Here is a tiny trained network, its code and every weight. The questions are about switching its units off for an input and a target symbol, where a switched-off unit gives its printed mean instead of its output.

import numpy as np


def w(rows, s, z=0):
    codes = np.array(rows[::2]) - 128.0
    scale = np.full(codes.shape[1], s)
    scale[-1] = z or s
    return codes * scale


def f(y):
    return y / 2 * (1 + np.tanh(0.7978845608 * (y + 0.044715 * y**3)))


def softmax(a):
    e = np.exp(a - a.max(-1, keepdims=True))
    return e / e.sum(-1, keepdims=True)


def log_softmax(a):
    a = a - a.max(-1, keepdims=True)
    return a - np.log(np.exp(a).sum(-1, keepdims=True))


def net(x, mask):
    ids = ['βγεζλμξστφω'.index(c) for c in x.split()]
    T = len(ids)
    res = E[ids] + P[:T]
    r = res
    for j in range(2):
        rows = slice(3 * j, 3 * j + 3)
        q, k, v = (r @ M[0][rows].T for M in (Q, K, V))
        z = softmax(np.where(np.tri(T) > 0, q @ k.T / 3**0.5, -1e9)) @ v
        o = O[0][rows]
        res = res + np.where(mask[j], z, o[:, -1]) @ o[:, :-1]
    y = f(res @ A[0][:, :-1].T + A[0][:, -1])
    res = res + np.where(mask[2:18], y, B[0][:, -1]) @ B[0][:, :-1]
    return log_softmax(res[-1] @ U[:, :-1].T + U[:, -1])


Q, K, V, O, A, B = {}, {}, {}, {}, {}, {}
E = w([
[113,205,43],'β',
[122,104,162],'γ',
[83,84,162],'ε',
[141,131,150],'ζ',
[86,176,62],'λ',
[178,126,67],'μ',
[202,123,153],'ξ',
[101,83,150],'σ',
[179,252,119],'τ',
[116,148,194],'φ',
[104,121,180],'ω',
],0.024)
P = w([
[96,50,101],'0',
[138,186,115],'1',
[174,125,246],'2',
[68,86,84],'3',
[138,178,146],'4',
[178,123,254],'5',
[67,87,81],'6',
[136,175,169],'7',
[181,122,255],'8',
[72,86,80],'9',
[135,167,194],'10',
],0.01)
Q[0] = w([
[193,74,103],'H0',
[93,251,115],'H0',
[144,89,69],'H0',
[134,100,169],'H1',
[235,43,160],'H1',
[108,82,128],'H1',
],0.028)
K[0] = w([
[199,104,141],'H0',
[89,221,118],'H0',
[168,109,66],'H0',
[119,75,143],'H1',
[217,5,106],'H1',
[92,106,124],'H1',
],0.032)
V[0] = w([
[45,226,137],'H0',
[120,108,143],'H0',
[80,104,123],'H0',
[140,105,124],'H1',
[25,254,177],'H1',
[186,9,82],'H1',
],0.0081)
O[0] = w([
[255,99,47,250],'H0',
[111,116,163,111],'H0',
[166,77,133,32],'H0',
[112,140,127,112],'H1',
[253,11,108,165],'H1',
[29,202,142,50],'H1',
],0.0086,0.0014)
A[0] = w([
[65,107,46,150],'N0',
[59,104,112,88],'N1',
[173,150,107,93],'N2',
[171,87,246,104],'N3',
[182,195,96,133],'N4',
[41,68,53,2],'N5',
[87,64,215,183],'N6',
[11,2,52,105],'N7',
[91,54,192,39],'N8',
[140,127,225,85],'N9',
[165,184,152,72],'N10',
[128,76,102,94],'N11',
[95,94,107,189],'N12',
[125,132,128,108],'N13',
[98,124,157,132],'N14',
[66,65,27,52],'N15',
],0.015,0.01)
B[0] = w([
[219,67,147,173],'N0',
[191,155,85,176],'N1',
[158,169,68,196],'N2',
[39,139,121,214],'N3',
[91,126,187,215],'N4',
[138,250,37,145],'N5',
[196,58,96,250],'N6',
[63,128,249,184],'N7',
[127,208,151,169],'N8',
[140,185,137,190],'N9',
[173,75,111,152],'N10',
[61,117,165,166],'N11',
[82,106,90,160],'N12',
[138,114,133,124],'N13',
[116,106,107,187],'N14',
[65,189,58,156],'N15',
],0.022,0.014)
U = w([
[73,118,186,162],'β',
[105,222,201,224],'γ',
[80,144,43,130],'ε',
[151,68,33,105],'ζ',
[136,53,125,146],'λ',
[99,254,127,74],'μ',
[34,193,133,91],'ξ',
[74,77,69,255],'σ',
[80,232,220,73],'τ',
[196,168,129,35],'φ',
[140,134,200,249],'ω',
],0.0082,0.0039)

Each question gives the input, a string of symbols that net reads in full, and the target symbol t.
The units are the heads (3 rows each of Q, K, V and O) and the neurons (one row each of A and B). Each row of codes is followed by its name. A weight is (code - 128) times the scale printed after its matrix; where a second scale follows, it is the last column's (O, A, B and U).
mask holds one flag per unit, heads first, then neurons. A switched-off unit (its flag False) gives its mean, the last column of its rows in O or B, instead of its output. The means were averaged over made-up inputs and are rounded, as every weight is.
A unit's drop is (log p(t) with every unit on - log p(t) with that unit switched off) / (log p(t) with every unit on - log p(t) with every unit switched off).
The circuit of an input: a set's keep is (log p(t) with only the set's units on - log p(t) with every unit switched off) / (log p(t) with every unit on - log p(t) with every unit switched off). Starting from the 12 units with the biggest drops (on a tie, the unit counted first), units are removed one at a time, each time the one whose removal leaves the highest keep (on an exact tie, the one counted first), for as long as the keep stays at least 0.8.
units of the circuit, in order: the units of the circuit, biggest drop first
k most important neurons: the k neurons with the biggest drops, biggest first
heads that matter: for each layer, one digit per head in row order, 1 if its drop is at least 0.15 and else 0, layers parted by /
input ε ε β μ τ, target φ: units of the circuit, in order -> (H1)
input γ τ μ ω ξ μ μ, target μ: units of the circuit, in order -> (N5, H1)
input μ ω μ φ μ τ ξ λ φ, target φ: units of the circuit, in order -> (N9, N6)
input ω ω ω ω μ λ σ σ, target λ: units of the circuit, in order -> (N6, N15)
input γ ω ε μ σ ω μ β μ μ, target μ: units of the circuit, in order -> (H1, N5)
input γ ξ μ τ ω, target σ: units of the circuit, in order -> (N3, N7, H1)
input μ μ ω, target ζ: 4 most important neurons -> (N6, N14, N7, N4)
input τ ε ε μ τ ε μ ω, target σ: heads that matter -> 00
input μ β μ σ γ σ τ ζ, target τ: units of the circuit, in order -> (N6, H0, N4)
input λ λ σ β ε ζ τ φ β σ, target γ: heads that matter -> 01
input λ μ ζ ξ ε, target β: 2 most important neurons -> (N7, N2)
input ξ μ ε μ σ, target λ: 2 most important neurons -> (N6, N4)
input ω β ω β μ, target ω: heads that matter -> 01
input μ λ σ, target φ: units of the circuit, in order -> (H1, N6, N1, N3)
input τ ε μ τ γ β ξ ω ε ω, target β: heads that matter -> 01
input ζ τ τ ξ τ τ λ β μ ξ φ, target ξ: units of the circuit, in order -> (N3)
input μ ε μ γ φ, target ξ: heads that matter -> 11
input ε λ τ ξ μ β ω γ, target ζ: heads that matter -> 01
input μ β γ τ ε γ, target φ: heads that matter -> 11
input λ τ σ ε μ σ ε γ λ φ, target σ: heads that matter -> 01
input λ ω μ ξ, target ζ: units of the circuit, in order -> (N7)
input φ ξ ε ξ λ μ λ ε μ γ τ, target φ: 3 most important neurons -> (N2, N10, N4)
input γ ξ ζ ε, target γ: 3 most important neurons -> (N7, N5, N8)
